Here is a tiny trained network, its code and every weight. The questions are about switching its units off for an input and a target symbol, where a switched-off unit gives its printed mean instead of its output.

import numpy as np


def w(rows, s, z=0):
    codes = np.array(rows[::2]) - 128.0
    scale = np.full(codes.shape[1], s)
    scale[-1] = z or s
    return codes * scale


def f(y):
    return y / 2 * (1 + np.tanh(0.7978845608 * (y + 0.044715 * y**3)))


def softmax(a):
    e = np.exp(a - a.max(-1, keepdims=True))
    return e / e.sum(-1, keepdims=True)


def log_softmax(a):
    a = a - a.max(-1, keepdims=True)
    return a - np.log(np.exp(a).sum(-1, keepdims=True))


def net(x, mask):
    ids = ['εθλξπτψω'.index(c) for c in x.split()]
    T = len(ids)
    res = E[ids] + P[:T]
    u = 0
    for l in range(2):
        q, k, v = (res @ M[l].T for M in (Q, K, V))
        z = softmax(np.where(np.tri(T) > 0, q @ k.T / 3**0.5, -1e9)) @ v
        res = res + np.where(mask[u], z, O[l][:, -1]) @ O[l][:, :-1]
        u += 1
        y = f(res @ A[l][:, :-1].T + A[l][:, -1])
        res = res + np.where(mask[u : u + 8], y, B[l][:, -1]) @ B[l][:, :-1]
        u += 8
    return log_softmax(res[-1] @ U[:, :-1].T + U[:, -1])


Q, K, V, O, A, B = {}, {}, {}, {}, {}, {}
E = w([
[106,157,152,190,180,181],'ε',
[125,119,77,135,188,224],'θ',
[129,22,126,132,147,149],'λ',
[163,110,58,90,112,138],'ξ',
[134,54,185,175,96,41],'π',
[156,104,115,98,38,35],'τ',
[65,220,243,229,73,29],'ψ',
[72,253,89,125,65,156],'ω',
],0.0052)
P = w([
[241,43,72,233,198,198],'0',
[135,207,191,35,246,54],'1',
[29,103,213,131,33,197],'2',
[198,176,20,193,115,46],'3',
[16,187,129,17,178,2],'4',
[32,140,233,82,28,193],'5',
[202,220,22,140,100,18],'6',
],0.0048)
Q[0] = w([
[244,207,5,247,235,34],'0.h1',
[19,61,237,15,61,214],'0.h1',
[12,89,248,41,2,227],'0.h1',
],0.0048)
K[0] = w([
[12,242,214,17,29,20],'0.h1',
[222,28,85,242,205,219],'0.h1',
[254,26,12,236,217,201],'0.h1',
],0.0049)
V[0] = w([
[110,245,237,225,154,113],'0.h1',
[151,4,255,181,107,40],'0.h1',
[188,70,136,147,254,245],'0.h1',
],0.0047)
O[0] = w([
[56,251,218,240,192,23,128],'0.h1',
[255,93,247,145,183,228,180],'0.h1',
[65,42,161,4,251,58,252],'0.h1',
],0.0047,0.0013)
A[0] = w([
[41,157,121,54,218,64,238],'0.n1',
[188,43,241,141,6,248,252],'0.n2',
[227,55,11,133,18,150,181],'0.n3',
[215,30,94,55,237,131,129],'0.n4',
[10,102,158,93,84,149,190],'0.n5',
[111,28,199,42,249,39,197],'0.n6',
[27,111,144,43,241,31,254],'0.n7',
[58,107,30,223,2,186,253],'0.n8',
],0.0047,0.0035)
B[0] = w([
[74,199,135,30,164,27,228],'0.n1',
[181,30,227,249,88,168,203],'0.n2',
[219,4,19,110,6,239,166],'0.n3',
[134,67,147,15,231,242,162],'0.n4',
[13,108,159,120,81,18,182],'0.n5',
[41,123,159,51,251,185,222],'0.n6',
[35,169,130,24,214,56,255],'0.n7',
[49,32,27,240,10,51,203],'0.n8',
],0.0044,0.004)
Q[1] = w([
[12,125,191,168,61,207],'1.h1',
[2,47,246,93,63,225],'1.h1',
[140,199,32,231,72,106],'1.h1',
],0.0044)
K[1] = w([
[236,2,11,254,184,203],'1.h1',
[242,5,56,193,240,239],'1.h1',
[99,144,38,166,21,50],'1.h1',
],0.0041)
V[1] = w([
[195,59,4,116,9,97],'1.h1',
[123,210,245,247,119,48],'1.h1',
[201,31,217,11,234,230],'1.h1',
],0.0046)
O[1] = w([
[197,13,4,194,59,38,79],'1.h1',
[87,246,254,253,195,46,52],'1.h1',
[196,114,185,12,70,233,254],'1.h1',
],0.0042,0.0073)
A[1] = w([
[7,145,237,82,230,77,209],'1.n1',
[66,125,26,212,89,56,191],'1.n2',
[86,3,208,237,26,163,254],'1.n3',
[53,18,62,233,38,76,188],'1.n4',
[89,190,86,177,225,73,205],'1.n5',
[146,89,33,22,125,211,50],'1.n6',
[251,88,203,193,13,232,230],'1.n7',
[110,49,13,82,26,161,144],'1.n8',
],0.0047,0.0036)
B[1] = w([
[193,228,18,150,216,52,254],'1.n1',
[2,115,184,137,153,251,192],'1.n2',
[245,249,32,251,201,160,201],'1.n3',
[87,192,12,205,159,237,198],'1.n4',
[33,54,190,44,9,135,185],'1.n5',
[11,106,189,185,114,55,230],'1.n6',
[244,188,193,182,5,227,210],'1.n7',
[85,50,25,114,14,16,221],'1.n8',
],0.0045,0.0083)
U = w([
[172,175,117,51,196,74,252],'ε',
[3,55,152,49,164,46,66],'θ',
[68,115,246,82,53,197,66],'λ',
[140,53,58,112,79,39,87],'ξ',
[235,176,211,145,124,203,202],'π',
[240,190,29,146,78,147,56],'τ',
[146,172,235,248,159,127,165],'ψ',
[28,112,40,194,199,228,75],'ω',
],0.0047,0.0033)

Each question gives the input, a string of symbols that net reads in full, and the target symbol t.
The units are the heads (3 rows each of Q, K, V and O) and the neurons (one row each of A and B). Each row of codes is followed by its name. A weight is (code - 128) times the scale printed after its matrix; where a second scale follows, it is the last column's (O, A, B and U).
mask holds one flag per unit, layer by layer, with each layer's heads first. A switched-off unit (its flag False) gives its mean, the last column of its rows in O or B, instead of its output. The means were averaged over made-up inputs and are rounded, as every weight is.
A unit's drop is (log p(t) with every unit on - log p(t) with that unit switched off) / (log p(t) with every unit on - log p(t) with every unit switched off).
The circuit of an input: a set's keep is (log p(t) with only the set's units on - log p(t) with every unit switched off) / (log p(t) with every unit on - log p(t) with every unit switched off). Starting from the 12 units with the biggest drops (on a tie, the unit counted first), units are removed one at a time, each time the one whose removal leaves the highest keep (on an exact tie, the one counted first), for as long as the keep stays at least 0.8.
units of the circuit, in order: the units of the circuit, biggest drop first
k most important neurons: the k neurons with the biggest drops, biggest first
k most important neurons of layer l: the k neurons of layer l with the biggest drops, biggest first
drop when u is switched off: that unit's drop, to one decimal
input ω π ψ τ, target ψ: units of the circuit, in order -> (1.h1, 0.h1)
input λ ω ω, target λ: 2 most important neurons of layer 1 -> (1.n1, 1.n7)
input ξ λ ξ, target ξ: units of the circuit, in order -> (0.h1, 1.h1, 1.n8, 0.n3)
input θ λ τ θ π τ ψ, target ψ: units of the circuit, in order -> (1.h1, 0.h1, 1.n8)
input ω λ ω θ, target ω: most important neuron -> (0.n8)
input ξ λ λ θ ψ τ, target ξ: 2 most important neurons -> (1.n8, 0.n3)
input τ θ θ, target τ: 3 most important neurons -> (1.n3, 0.n2, 1.n7)
input λ λ ω ε, target ω: 3 most important neurons of layer 0 -> (0.n8, 0.n4, 0.n6)
input τ ψ λ, target τ: 2 most important neurons of layer 0 -> (0.n2, 0.n3)
input λ λ ω ω ω π, target λ: 3 most important neurons of layer 1 -> (1.n7, 1.n6, 1.n1)
input π ε ε ξ ξ ξ, target π: 2 most important neurons -> (0.n2, 1.n7)
input λ ξ τ, target λ: 2 most important neurons of layer 0 -> (0.n4, 0.n6)
input θ π π, target θ: 2 most important neurons of layer 1 -> (1.n7, 1.n6)
input ω θ ω π ξ λ, target ω: 2 most important neurons -> (1.n4, 0.n8)
input λ τ λ λ, target τ: 2 most important neurons of layer 0 -> (0.n3, 0.n7)
input τ λ λ λ ψ, target ε: 4 most important neurons of layer 1 -> (1.n1, 1.n6, 1.n8, 1.n2)
input θ τ ξ π, target τ: 2 most important neurons of layer 0 -> (0.n3, 0.n7)
input λ ω θ π τ θ, target λ: most important neuron of layer 0 -> (0.n4)
input π ψ ψ λ θ ω, target π: 2 most important neurons -> (0.n2, 1.n7)
input ε ω ω ψ ω τ, target ε: most important neuron of layer 0 -> (0.n3)
input λ ξ λ λ ε λ, target λ: 4 most important neurons of layer 0 -> (0.n4, 0.n2, 0.n6, 0.n8)
input ε λ θ ξ π ω, target ε: 2 most important neurons -> (1.n1, 1.n6)
input π ε λ ω, target ω: 3 most important neurons of layer 0 -> (0.n8, 0.n6, 0.n4)
input λ λ λ θ, target λ: 3 most important neurons of layer 1 -> (1.n1, 1.n3, 1.n6)
input λ ξ λ ω, target ω: 2 most important neurons of layer 1 -> (1.n2, 1.n4)
input ε τ λ, target ε: drop when 1.n5 is switched off -> 0.1
input θ θ ξ, target θ: drop when 0.h1 is switched off -> 2.3
input ξ π ε λ, target π: drop when 0.n6 is switched off -> 0.1
input ω λ λ ξ ε, target ε: drop when 0.n5 is switched off -> 0.0
input π ξ π, target π: most important neuron -> (0.n2)
